Look-ups in named tables: a row name and a column name give one cell, copied from the table.

dukolet =
         fuga  fenuzi  daveg  ridan  zetabim  kep  lipovak
siduzu    206     189    176    233      200  165      146
zemi      214     200    198    235      206  161      147
gilobor    64     202    116    235      153  128      140
kividu    117     126     47    220      150  202      155

What is the ridan of kividu in dukolet? 220
What is the daveg of siduzu in dukolet? 176
What is the daveg of kividu in dukolet? 47
What is the lipovak of gilobor in dukolet? 140
What is the zetabim of zemi in dukolet? 206
What is the zetabim of siduzu in dukolet? 200
What is the ridan of gilobor in dukolet? 235
What is the kep of zemi in dukolet? 161
What is the kep of siduzu in dukolet? 165
What is the fenuzi of gilobor in dukolet? 202

bolebi =
         nivuvup  fipov  ladid  kas  pil  kene  tode  sogapa
nof          142    182    103  187  200   207   142     176
pagiva       148    105    156  129  124   153   116     105
rog          132    132    134  181   68   197   138     179
tura         192    125    135  154  164   136   127     102
dun          195    161    214  189  111   176   126     130
vevasir       65     98     90   72   99    48   135     163
tivogo        56     79     95   78  111    84   113     161
ful          154    132    186  124   91   106   131      91
baluvu        67    142     73  116  123    82   152     215
lalumi        52     86     88   56  130    10   118     184
sadunes       89     86     67   86  138    61   131     166
zafu         152    129    152  116  114   110   146     106

What is the ladid of ful in bolebi? 186
What is the sogapa of zafu in bolebi? 106
What is the ladid of tura in bolebi? 135
What is the tode of nof in bolebi? 142
What is the pil of baluvu in bolebi? 123
What is the sogapa of nof in bolebi? 176
What is the pil of pagiva in bolebi? 124
What is the nivuvup of lalumi in bolebi? 52
Row with the largest ladid: dun

kinela
           toz    nom   meto
fitiz   -32005  96930  22019
fegebe   -6101  22289  88987
merure   46322  24349  78706
livek   -80265  58556  47396

nom of fitiz: 96930
meto of livek: 47396
toz of fitiz: -32005
nom of merure: 24349
toz of fegebe: -6101
toz of merure: 46322
meto of merure: 78706
meto of fegebe: 88987
nom of fegebe: 22289
meto of fitiz: 22019
toz of livek: -80265
nom of livek: 58556

davirun
fields: rulezan, voso, tok
ded: [247, 132, 122]
san: [197, 133, 102]
fovarir: [26, 128, 141]
muluba: [250, 129, 114]
fov: [165, 133, 113]

voso of san = 133
rulezan of fovarir = 26
voso of fov = 133
rulezan of san = 197
tok of fovarir = 141
voso of muluba = 129
voso of ded = 132
tok of ded = 122
tok of fov = 113
rulezan of fov = 165
tok of san = 102
rulezan of ded = 247
rulezan of muluba = 250
Row with the largest rulezan: muluba

silar:
cols = fipo, tabid, nufano, padas, zonu, koniva, vuf, vab, rutigeb, poz
ger: [29, 26, 22, 23, 24, 24, 22, 25, 27, 70]
bubetos: [24, 74, 23, 25, 24, 24, 27, 24, 24, 31]
gavi: [41, 21, 22, 24, 23, 24, 22, 33, 24, 57]
fato: [25, 31, 26, 24, 31, 27, 64, 23, 28, 25]
fabelit: [23, 69, 23, 23, 24, 24, 32, 24, 25, 27]
kipe: [26, 57, 24, 23, 24, 23, 30, 23, 24, 49]
gan: [28, 25, 23, 24, 24, 24, 19, 26, 26, 73]
dul: [25, 35, 28, 24, 30, 26, 56, 23, 31, 25]
tis: [24, 87, 22, 24, 23, 24, 29, 23, 24, 28]
divipe: [24, 22, 77, 24, 26, 27, 25, 24, 23, 24]
kip: [29, 19, 51, 39, 26, 32, 19, 24, 24, 24]
datef: [23, 54, 49, 27, 24, 24, 29, 24, 23, 25]
lofo: [43, 20, 22, 24, 25, 26, 24, 25, 32, 51]
kog: [25, 52, 22, 23, 25, 24, 46, 23, 28, 25]

kipe, tabid: 57
bubetos, zonu: 24
fato, tabid: 31
tis, rutigeb: 24
ger, tabid: 26
divipe, koniva: 27
gavi, koniva: 24
bubetos, koniva: 24
lofo, vuf: 24
divipe, zonu: 26

zatik:
fields: sak, munomif, meb, takar, sasa, nazul, zufit
favi: [5.729, 0.579, 0.377, -4.821, 4.580, 4.736, 8.681]
lis: [2.134, 6.791, -1.122, 0.287, 5.555, -1.874, -3.558]
nok: [6.624, 3.479, -3.690, 3.138, 5.142, 7.487, -0.340]
mukofiv: [-1.171, 0.528, 6.625, 0.111, -5.620, -4.364, 3.324]
kolisip: [-1.251, -0.827, 9.355, 4.117, 2.101, -2.872, 7.476]
sonaf: [8.737, -0.506, 5.044, 1.915, -2.114, -0.713, -3.808]
vuv: [-4.942, -0.863, 5.496, -5.175, -2.757, 1.949, 2.978]
fum: [-6.244, 3.072, 8.005, 4.366, -2.314, -3.303, 2.645]
kudam: [-4.179, 6.040, 5.955, -0.224, -0.173, -3.215, 3.189]
tegomu: [4.397, 5.294, 0.377, 2.368, -4.343, 1.346, -0.285]

sasa of kudam: -0.173
zufit of kolisip: 7.476
sak of fum: -6.244
nazul of sonaf: -0.713
nazul of kolisip: -2.872
sasa of favi: 4.580
sasa of fum: -2.314
sak of kolisip: -1.251
sasa of kolisip: 2.101

